Here is a tiny trained network, its code and every weight. The questions are about switching its units off for an input and a class, where a switched-off unit gives its printed mean instead of its output.

import numpy as np


def w(rows, s, z=0):
    codes = np.array(rows[::2]) - 128.0
    scale = np.full(codes.shape[1], s)
    scale[-1] = z or s
    return codes * scale


def f(y):
    return np.maximum(y, 0)


def log_softmax(a):
    a = a - a.max(-1, keepdims=True)
    return a - np.log(np.exp(a).sum(-1, keepdims=True))


def net(x, mask):
    res = np.array(x, float).reshape(1, 7) / 4 @ E
    y = f(res @ A[0][:, :-1].T + A[0][:, -1])
    res = res + np.where(mask, y, B[0][:, -1]) @ B[0][:, :-1]
    return log_softmax(res[-1] @ U[:, :-1].T + U[:, -1])


A, B = {}, {}
E = w([
[24,110,16,95,64],'x0',
[87,92,217,230,96],'x1',
[234,143,155,116,103],'x2',
[143,118,90,104,39],'x3',
[180,29,148,184,141],'x4',
[95,174,254,173,77],'x5',
[118,82,216,25,141],'x6',
],0.0077)
A[0] = w([
[115,77,207,197,119,118],'neuron 1',
[124,49,79,182,100,159],'neuron 2',
[62,84,122,97,133,100],'neuron 3',
[208,125,79,19,142,65],'neuron 4',
[68,144,151,166,99,178],'neuron 5',
[248,94,139,192,136,146],'neuron 6',
[112,86,109,95,200,120],'neuron 7',
[178,130,44,167,82,102],'neuron 8',
[133,206,190,178,210,253],'neuron 9',
[201,146,112,171,198,122],'neuron 10',
[180,177,38,65,178,173],'neuron 11',
[135,88,81,144,123,88],'neuron 12',
[142,86,199,118,99,201],'neuron 13',
[186,107,166,143,25,194],'neuron 14',
[163,200,69,207,129,249],'neuron 15',
[138,115,121,133,226,127],'neuron 16',
[155,90,104,125,197,56],'neuron 17',
[67,214,129,96,99,244],'neuron 18',
[20,55,141,155,201,123],'neuron 19',
[146,244,130,123,85,205],'neuron 20',
[149,143,125,163,225,75],'neuron 21',
[172,140,7,123,79,81],'neuron 22',
[211,120,145,92,144,191],'neuron 23',
[153,202,99,136,142,34],'neuron 24',
[134,119,143,152,181,87],'neuron 25',
],0.011,0.0045)
B[0] = w([
[53,107,209,112,174,234],'neuron 1',
[61,24,113,182,63,199],'neuron 2',
[92,69,106,89,165,182],'neuron 3',
[254,99,60,49,161,220],'neuron 4',
[83,154,107,56,169,205],'neuron 5',
[193,169,204,154,59,226],'neuron 6',
[148,97,82,151,203,183],'neuron 7',
[119,90,46,173,37,194],'neuron 8',
[106,205,138,159,171,254],'neuron 9',
[208,196,161,202,94,191],'neuron 10',
[157,102,36,107,157,251],'neuron 11',
[160,100,102,187,81,163],'neuron 12',
[95,122,179,121,179,219],'neuron 13',
[112,141,165,8,61,211],'neuron 14',
[121,175,125,166,100,227],'neuron 15',
[175,126,91,196,213,182],'neuron 16',
[165,107,111,161,185,164],'neuron 17',
[70,223,56,73,142,240],'neuron 18',
[26,85,80,151,136,229],'neuron 19',
[71,169,141,65,138,213],'neuron 20',
[155,151,100,217,185,174],'neuron 21',
[126,110,53,140,88,227],'neuron 22',
[174,176,157,78,150,207],'neuron 23',
[79,126,96,127,144,159],'neuron 24',
[126,117,186,193,148,161],'neuron 25',
],0.0075,0.01)
U = w([
[97,168,97,63,153,217],'0',
[192,168,134,255,179,51],'1',
[86,105,207,82,154,220],'2',
[135,188,70,94,161,125],'3',
[254,56,80,45,160,33],'4',
[50,29,124,135,191,44],'5',
[252,166,172,106,63,29],'6',
[150,64,50,203,9,4],'7',
],0.009,0.0033)

Each question gives the input, the list of numbers given to net, and the class t.
The units are the neurons (one row each of A and B). Each row of codes is followed by its name. A weight is (code - 128) times the scale printed after its matrix; where a second scale follows, it is the last column's (A, B and U).
mask holds one flag per neuron, in row order. A switched-off neuron (its flag False) gives its mean, the last column of its row in B, instead of its output. The means were averaged over made-up inputs and are rounded, as every weight is.
A unit's drop is (log p(t) with every unit on - log p(t) with that unit switched off) / (log p(t) with every unit on - log p(t) with every unit switched off).
The circuit of an input: a set's keep is (log p(t) with only the set's units on - log p(t) with every unit switched off) / (log p(t) with every unit on - log p(t) with every unit switched off). Starting from the 12 units with the biggest drops (on a tie, the unit counted first), units are removed one at a time, each time the one whose removal leaves the highest keep (on an exact tie, the one counted first), for as long as the keep stays at least 0.8.
units of the circuit, in order: the units of the circuit, biggest drop first
unit that matters most: the unit with the biggest drop
top k neurons: the k neurons with the biggest drops, biggest first
drop when u is switched off: that unit's drop, to one decimal
input [-2,1,-6,2,6,1,-6], class 7: units of the circuit, in order	neuron 2; neuron 13
input [-6,-8,7,4,-4,6,-2], class 6: top 3 neurons	neuron 6; neuron 19; neuron 10
input [-6,-6,4,-1,7,0,-3], class 6: units of the circuit, in order	neuron 6
input [2,-6,7,3,5,-4,-5], class 7: top 2 neurons	neuron 8; neuron 22
input [-7,2,4,2,1,5,-6], class 6: top 2 neurons	neuron 14; neuron 6
input [7,-6,-8,-2,2,3,3], class 5: units of the circuit, in order	neuron 19; neuron 3
input [6,-5,5,-4,-4,-3,-5], class 7: units of the circuit, in order	neuron 8; neuron 22
input [-6,7,-7,7,5,-5,-3], class 7: top 2 neurons	neuron 2; neuron 6
input [0,-2,3,-2,6,5,-8], class 6: units of the circuit, in order	neuron 6; neuron 14
input [0,7,3,-1,7,3,-7], class 2: units of the circuit, in order	neuron 1; neuron 14
input [-4,5,4,8,-5,6,-6], class 2: units of the circuit, in order	neuron 1; neuron 4; neuron 14
input [-4,3,-4,-3,8,5,1], class 2: units of the circuit, in order	neuron 1; neuron 6
input [-3,-6,8,-2,-6,-4,-7], class 4: top 2 neurons	neuron 4; neuron 11
input [0,-2,3,-3,-1,-8,-2], class 4: units of the circuit, in order	neuron 4
input [-4,-6,4,2,-5,-3,-7], class 4: top 3 neurons	neuron 4; neuron 11; neuron 19
input [7,2,-4,-3,-2,-1,1], class 5: units of the circuit, in order	neuron 19; neuron 3
input [-7,5,3,5,2,7,-2], class 2: top 2 neurons	neuron 1; neuron 13
input [2,8,-4,-3,3,8,-5], class 2: top 2 neurons	neuron 11; neuron 14
input [5,5,1,-3,1,8,-7], class 0: top 2 neurons	neuron 5; neuron 18
input [5,-2,-7,8,6,-6,5], class 7: unit that matters most	neuron 2
input [-6,3,0,-6,-7,2,0], class 1: drop when neuron 14 is switched off	0.2
input [0,-7,-4,-7,-2,3,-8], class 1: drop when neuron 16 is switched off	0.3
input [3,-6,6,6,-1,-2,0], class 4: drop when neuron 20 is switched off	0.0
